Here is a tiny trained network, its code and every weight. The questions are about switching its units off for an input and a class, where a switched-off unit gives its printed mean instead of its output.

import numpy as np


def w(rows, s, z=0):
    codes = np.array(rows[::2]) - 128.0
    scale = np.full(codes.shape[1], s)
    scale[-1] = z or s
    return codes * scale


def f(y):
    return np.maximum(y, 0)


def log_softmax(a):
    a = a - a.max(-1, keepdims=True)
    return a - np.log(np.exp(a).sum(-1, keepdims=True))


def net(x, mask):
    res = np.array(x, float).reshape(1, 2) / 4 @ E
    y = f(res @ A[0][:, :-1].T + A[0][:, -1])
    res = res + np.where(mask, y, B[0][:, -1]) @ B[0][:, :-1]
    return log_softmax(res[-1] @ U[:, :-1].T + U[:, -1])


A, B = {}, {}
E = w([
[255,6,139,135],'x0',
[44,12,253,63],'x1',
],0.006)
A[0] = w([
[177,91,111,122,135],'N0',
[35,110,153,121,253],'N1',
[190,215,75,154,169],'N2',
[115,22,154,114,244],'N3',
[103,94,161,104,43],'N4',
[248,71,133,138,136],'N5',
[111,222,119,120,141],'N6',
],0.016,0.0026)
B[0] = w([
[138,87,102,132,185],'N0',
[84,118,167,218,205],'N1',
[203,203,141,139,226],'N2',
[188,106,198,151,241],'N3',
[86,135,147,3,174],'N4',
[154,43,69,131,248],'N5',
[94,156,65,135,179],'N6',
],0.044,0.012)
U = w([
[120,129,236,119,85],'0',
[52,148,79,172,133],'1',
[99,130,105,28,2],'2',
[180,254,87,106,200],'3',
[190,54,78,114,151],'4',
],0.0071,0.0024)

Each question gives the input, the list of numbers given to net, and the class t.
The units are the neurons (one row each of A and B). Each row of codes is followed by its name. A weight is (code - 128) times the scale printed after its matrix; where a second scale follows, it is the last column's (A, B and U).
mask holds one flag per neuron, in row order. A switched-off neuron (its flag False) gives its mean, the last column of its row in B, instead of its output. The means were averaged over made-up inputs and are rounded, as every weight is.
A unit's drop is (log p(t) with every unit on - log p(t) with that unit switched off) / (log p(t) with every unit on - log p(t) with every unit switched off).
The circuit of an input: a set's keep is (log p(t) with only the set's units on - log p(t) with every unit switched off) / (log p(t) with every unit on - log p(t) with every unit switched off). Starting from all 7 units, units are removed one at a time, each time the one whose removal leaves the highest keep (on an exact tie, the one counted first), for as long as the keep stays at least 0.8.
units of the circuit, in order: the units of the circuit, biggest drop first
top k neurons: the k neurons with the biggest drops, biggest first
drop of u: that unit's drop, to one decimal
input [5,7], class 0: units of the circuit, in order => (N3)
input [6,8], class 0: top 4 neurons => (N3; N4; N1; N6)
input [-4,3], class 1: units of the circuit, in order => (N3; N1)
input [-1,0], class 1: units of the circuit, in order => (N3; N2; N5)
input [-7,5], class 1: units of the circuit, in order => (N3; N1)
input [-6,-1], class 1: units of the circuit, in order => (N3; N6)
input [-4,-1], class 3: top 2 neurons => (N5; N0)
input [-2,1], class 1: top 3 neurons => (N3; N2; N5)
input [-3,3], class 0: drop of N5 => 0.4
input [-2,7], class 0: drop of N6 => 0.0
input [-8,-3], class 3: drop of N2 => 0.3
